Here is a tiny trained network, its code and every weight. The questions are about switching its units off for an input and a class, where a switched-off unit gives its printed mean instead of its output.

import numpy as np


def w(rows, s, z=0):
    codes = np.array(rows[::2]) - 128.0
    scale = np.full(codes.shape[1], s)
    scale[-1] = z or s
    return codes * scale


def norm(h):
    return h / np.sqrt((h * h).mean(-1, keepdims=True) + 1e-5)


def f(y):
    return y / 2 * (1 + np.tanh(0.7978845608 * (y + 0.044715 * y**3)))


def log_softmax(a):
    a = a - a.max(-1, keepdims=True)
    return a - np.log(np.exp(a).sum(-1, keepdims=True))


def net(x, mask):
    res = np.array(x, float).reshape(1, 2) / 4 @ E
    u = 0
    for l in range(3):
        y = f(norm(res) @ A[l][:, :-1].T + A[l][:, -1])
        res = res + np.where(mask[u : u + 10], y, B[l][:, -1]) @ B[l][:, :-1]
        u += 10
    return log_softmax(norm(res)[-1] @ U[:, :-1].T + U[:, -1])


A, B = {}, {}
E = w([
[94,126,176,139,118,9,187],'x0',
[136,204,157,171,82,137,77],'x1',
],0.014)
A[0] = w([
[95,163,192,128,220,78,164,252],'0.n1',
[144,76,203,71,143,64,174,92],'0.n2',
[56,128,152,120,107,105,131,61],'0.n3',
[133,149,118,147,137,96,62,167],'0.n4',
[145,135,187,196,149,137,231,74],'0.n5',
[125,105,88,201,64,173,79,176],'0.n6',
[163,84,103,101,100,223,161,88],'0.n7',
[106,151,113,146,124,113,121,66],'0.n8',
[248,112,64,158,86,109,225,137],'0.n9',
[160,137,113,2,89,126,124,121],'0.n10',
],0.0088,0.0027)
B[0] = w([
[157,93,67,165,97,134,47,254],'0.n1',
[113,148,124,135,113,189,152,246],'0.n2',
[161,109,143,110,135,133,190,156],'0.n3',
[109,129,92,87,153,87,137,160],'0.n4',
[194,172,120,120,141,142,207,170],'0.n5',
[162,87,125,128,115,69,146,205],'0.n6',
[164,109,105,136,90,167,163,209],'0.n7',
[160,111,125,129,125,116,90,126],'0.n8',
[100,159,156,93,109,91,80,148],'0.n9',
[91,137,130,255,110,117,138,140],'0.n10',
],0.0094,0.0063)
A[1] = w([
[71,116,114,84,247,135,148,118],'1.n1',
[136,148,214,168,105,88,255,2],'1.n2',
[93,120,169,89,117,77,67,138],'1.n3',
[117,167,233,120,76,142,77,76],'1.n4',
[134,149,195,137,153,119,156,137],'1.n5',
[134,194,144,187,45,154,91,90],'1.n6',
[62,127,164,168,77,85,164,151],'1.n7',
[147,89,80,111,195,129,182,114],'1.n8',
[136,105,117,63,232,147,180,139],'1.n9',
[147,112,115,130,136,141,183,62],'1.n10',
],0.0095,0.0019)
B[1] = w([
[44,126,141,157,169,59,50,148],'1.n1',
[192,112,143,94,139,216,176,225],'1.n2',
[112,75,83,145,104,156,113,137],'1.n3',
[52,150,158,60,239,115,79,166],'1.n4',
[133,124,105,145,157,190,137,123],'1.n5',
[97,75,133,129,174,106,110,254],'1.n6',
[171,65,116,55,144,207,142,204],'1.n7',
[138,133,202,168,123,90,45,207],'1.n8',
[97,255,188,129,123,89,97,174],'1.n9',
[132,132,146,142,197,36,113,168],'1.n10',
],0.008,0.0062)
A[2] = w([
[167,136,106,41,144,211,177,205],'2.n1',
[58,184,181,117,166,103,78,201],'2.n2',
[157,160,121,65,105,68,187,118],'2.n3',
[123,190,103,132,97,186,74,168],'2.n4',
[101,106,96,141,76,175,134,248],'2.n5',
[89,123,174,142,225,100,92,69],'2.n6',
[121,75,95,196,88,71,152,111],'2.n7',
[106,133,187,160,151,117,220,100],'2.n8',
[42,127,196,111,245,97,68,105],'2.n9',
[124,101,142,81,127,125,194,75],'2.n10',
],0.011,0.0015)
B[2] = w([
[136,49,113,210,43,159,177,222],'2.n1',
[77,23,176,186,249,87,58,207],'2.n2',
[174,105,66,104,5,144,130,152],'2.n3',
[92,76,170,137,103,80,252,173],'2.n4',
[132,167,115,93,112,88,141,165],'2.n5',
[78,91,174,173,194,63,91,208],'2.n6',
[2,192,93,49,110,151,78,163],'2.n7',
[245,153,80,138,92,232,170,153],'2.n8',
[28,101,201,162,158,124,40,254],'2.n9',
[70,98,81,205,85,167,91,165],'2.n10',
],0.0078,0.0092)
U = w([
[218,5,99,166,33,192,185,232],'0',
[45,34,235,173,213,81,22,190],'1',
[45,197,44,16,56,117,66,187],'2',
[180,194,158,112,156,83,163,4],'3',
[186,211,171,113,184,133,159,29],'4',
[192,199,175,116,141,106,113,42],'5',
[175,179,146,113,159,76,151,2],'6',
[194,126,150,60,204,125,150,13],'7',
],0.013,0.0049)

Each question gives the input, the list of numbers given to net, and the class t.
The units are the neurons (one row each of A and B). Each row of codes is followed by its name. A weight is (code - 128) times the scale printed after its matrix; where a second scale follows, it is the last column's (A, B and U).
mask holds one flag per neuron, layer by layer. A switched-off neuron (its flag False) gives its mean, the last column of its row in B, instead of its output. The means were averaged over made-up inputs and are rounded, as every weight is.
A unit's drop is (log p(t) with every unit on - log p(t) with that unit switched off) / (log p(t) with every unit on - log p(t) with every unit switched off).
unit that matters most: the unit with the biggest drop
top k neurons: the k neurons with the biggest drops, biggest first
k most important neurons of layer l: the k neurons of layer l with the biggest drops, biggest first
drop of u: that unit's drop, to one decimal
input [-1,0], class 2: top 2 neurons : (2.n7, 0.n5)
input [7,-7], class 0: top 4 neurons : (1.n2, 1.n6, 0.n2, 2.n8)
input [3,-3], class 2: top 2 neurons : (0.n1, 2.n7)
input [0,0], class 2: top 3 neurons : (0.n5, 0.n2, 1.n2)
input [2,-2], class 2: unit that matters most : 0.n1
input [-3,3], class 2: top 4 neurons : (1.n2, 0.n6, 1.n7, 2.n2)
input [2,-3], class 2: top 2 neurons : (0.n1, 0.n4)
input [5,5], class 0: top 3 neurons : (0.n3, 1.n2, 1.n7)
input [-1,-1], class 2: top 3 neurons : (2.n7, 0.n5, 1.n2)
input [3,3], class 2: 2 most important neurons of layer 1 : (1.n8, 1.n6)
input [3,1], class 2: top 2 neurons : (0.n1, 2.n7)
input [5,-5], class 0: 2 most important neurons of layer 0 : (0.n4, 0.n2)
input [-1,1], class 2: drop of 2.n7 : 0.2
input [7,2], class 0: drop of 0.n8 : 0.0
input [0,3], class 2: drop of 0.n5 : 0.2
input [-5,-3], class 0: unit that matters most : 0.n7
